Below are the code and all the weights of a small trained network. Each question names an input and a class and asks about switching units off, where a switched-off unit gives its printed mean instead of its output.

import numpy as np


def w(rows, s, z=0):
    codes = np.array(rows[::2]) - 128.0
    scale = np.full(codes.shape[1], s)
    scale[-1] = z or s
    return codes * scale


def f(y):
    return np.maximum(y, 0)


def log_softmax(a):
    a = a - a.max(-1, keepdims=True)
    return a - np.log(np.exp(a).sum(-1, keepdims=True))


def net(x, mask):
    res = np.array(x, float).reshape(1, 8) / 4 @ E
    y = f(res @ A[0][:, :-1].T + A[0][:, -1])
    res = res + np.where(mask, y, B[0][:, -1]) @ B[0][:, :-1]
    return log_softmax(res[-1] @ U[:, :-1].T + U[:, -1])


A, B = {}, {}
E = w([
[113,7,179,202,69,143,114,177,181,186],'x0',
[142,154,34,170,67,245,152,150,122,139],'x1',
[125,127,130,132,136,135,124,128,130,119],'x2',
[108,120,125,139,144,135,125,135,119,106],'x3',
[53,116,124,200,53,99,150,36,156,98],'x4',
[120,127,135,126,136,146,113,119,128,129],'x5',
[128,130,117,127,109,100,146,138,116,144],'x6',
[118,123,132,124,123,136,118,124,110,130],'x7',
],0.016)
A[0] = w([
[135,204,89,43,167,147,142,128,82,119,212],'neuron 0',
[70,141,202,125,118,62,139,75,163,97,146],'neuron 1',
[143,75,180,119,157,129,135,191,104,154,189],'neuron 2',
[149,229,74,103,155,129,129,91,84,92,254],'neuron 3',
[89,154,118,95,138,108,100,96,113,104,159],'neuron 4',
[94,60,206,161,91,80,108,112,174,130,90],'neuron 5',
[152,127,172,73,136,117,112,193,134,114,189],'neuron 6',
[145,172,91,110,122,210,125,252,118,153,140],'neuron 7',
[165,109,162,106,181,94,101,168,103,142,216],'neuron 8',
[122,150,73,180,70,166,137,88,138,119,43],'neuron 9',
[105,177,109,124,127,125,150,61,116,111,189],'neuron 10',
[136,121,162,93,187,81,96,165,138,156,221],'neuron 11',
[123,121,75,172,100,149,165,66,158,108,60],'neuron 12',
[135,163,126,91,143,113,146,66,116,113,192],'neuron 13',
],0.014,0.0076)
B[0] = w([
[45,173,109,64,121,137,137,84,185,96,244],'neuron 0',
[191,93,48,66,141,54,131,45,135,77,212],'neuron 1',
[104,123,139,171,121,162,171,192,179,144,197],'neuron 2',
[52,165,101,29,107,59,116,100,167,39,253],'neuron 3',
[162,148,100,134,172,116,157,106,111,119,177],'neuron 4',
[87,13,129,99,89,128,111,135,230,111,223],'neuron 5',
[88,107,209,141,160,154,115,183,104,159,194],'neuron 6',
[204,96,77,101,54,193,193,83,240,90,214],'neuron 7',
[66,168,173,162,151,122,138,172,90,144,209],'neuron 8',
[10,158,219,162,209,152,146,210,69,180,192],'neuron 9',
[130,158,83,121,179,57,105,117,101,101,193],'neuron 10',
[69,184,167,145,162,117,102,173,84,159,215],'neuron 11',
[73,148,172,163,146,91,94,142,97,172,183],'neuron 12',
[139,150,100,143,140,31,113,75,53,53,194],'neuron 13',
],0.011,0.03)
U = w([
[68,241,146,112,165,109,113,152,56,117,157],'0',
[119,102,86,65,87,117,117,93,191,90,49],'1',
[93,88,175,201,146,148,103,192,91,208,248],'2',
[253,80,104,170,81,228,182,160,150,136,129],'3',
[200,127,66,108,161,64,106,67,60,86,93],'4',
],0.014,0.0015)

Each question gives the input, the list of numbers given to net, and the class t.
The units are the neurons (one row each of A and B). Each row of codes is followed by its name. A weight is (code - 128) times the scale printed after its matrix; where a second scale follows, it is the last column's (A, B and U).
mask holds one flag per neuron, in row order. A switched-off neuron (its flag False) gives its mean, the last column of its row in B, instead of its output. The means were averaged over made-up inputs and are rounded, as every weight is.
A unit's drop is (log p(t) with every unit on - log p(t) with that unit switched off) / (log p(t) with every unit on - log p(t) with every unit switched off).
The circuit of an input: a set's keep is (log p(t) with only the set's units on - log p(t) with every unit switched off) / (log p(t) with every unit on - log p(t) with every unit switched off). Starting from the 12 units with the biggest drops (on a tie, the unit counted first), units are removed one at a time, each time the one whose removal leaves the highest keep (on an exact tie, the one counted first), for as long as the keep stays at least 0.8.
units of the circuit, in order: the units of the circuit, biggest drop first
k most important neurons: the k neurons with the biggest drops, biggest first
drop when u is switched off: that unit's drop, to one decimal
input [0,-3,-3,-3,6,2,6,2], class 4: units of the circuit, in order : neuron 0; neuron 1
input [-1,4,5,-3,1,-6,-8,-6], class 0: units of the circuit, in order : neuron 5
input [8,1,2,1,-7,6,-8,6], class 3: 2 most important neurons : neuron 7; neuron 9
input [-7,3,1,2,0,3,-4,-4], class 1: 3 most important neurons : neuron 11; neuron 3; neuron 8
input [8,1,1,-1,1,8,2,5], class 2: 4 most important neurons : neuron 3; neuron 7; neuron 1; neuron 0
input [2,1,-5,0,-3,4,-3,1], class 3: 2 most important neurons : neuron 3; neuron 9
input [1,5,-3,2,8,-2,8,-6], class 2: 2 most important neurons : neuron 3; neuron 0
input [-5,6,-1,2,-1,6,2,-6], class 1: drop when neuron 7 is switched off : 1.5
input [-4,3,-3,7,-8,0,7,-1], class 1: drop when neuron 7 is switched off : 1.6
input [2,2,7,-6,-1,-5,-7,-7], class 3: drop when neuron 3 is switched off : 0.2
input [6,0,-7,-5,-7,1,2,8], class 2: drop when neuron 8 is switched off : 0.2
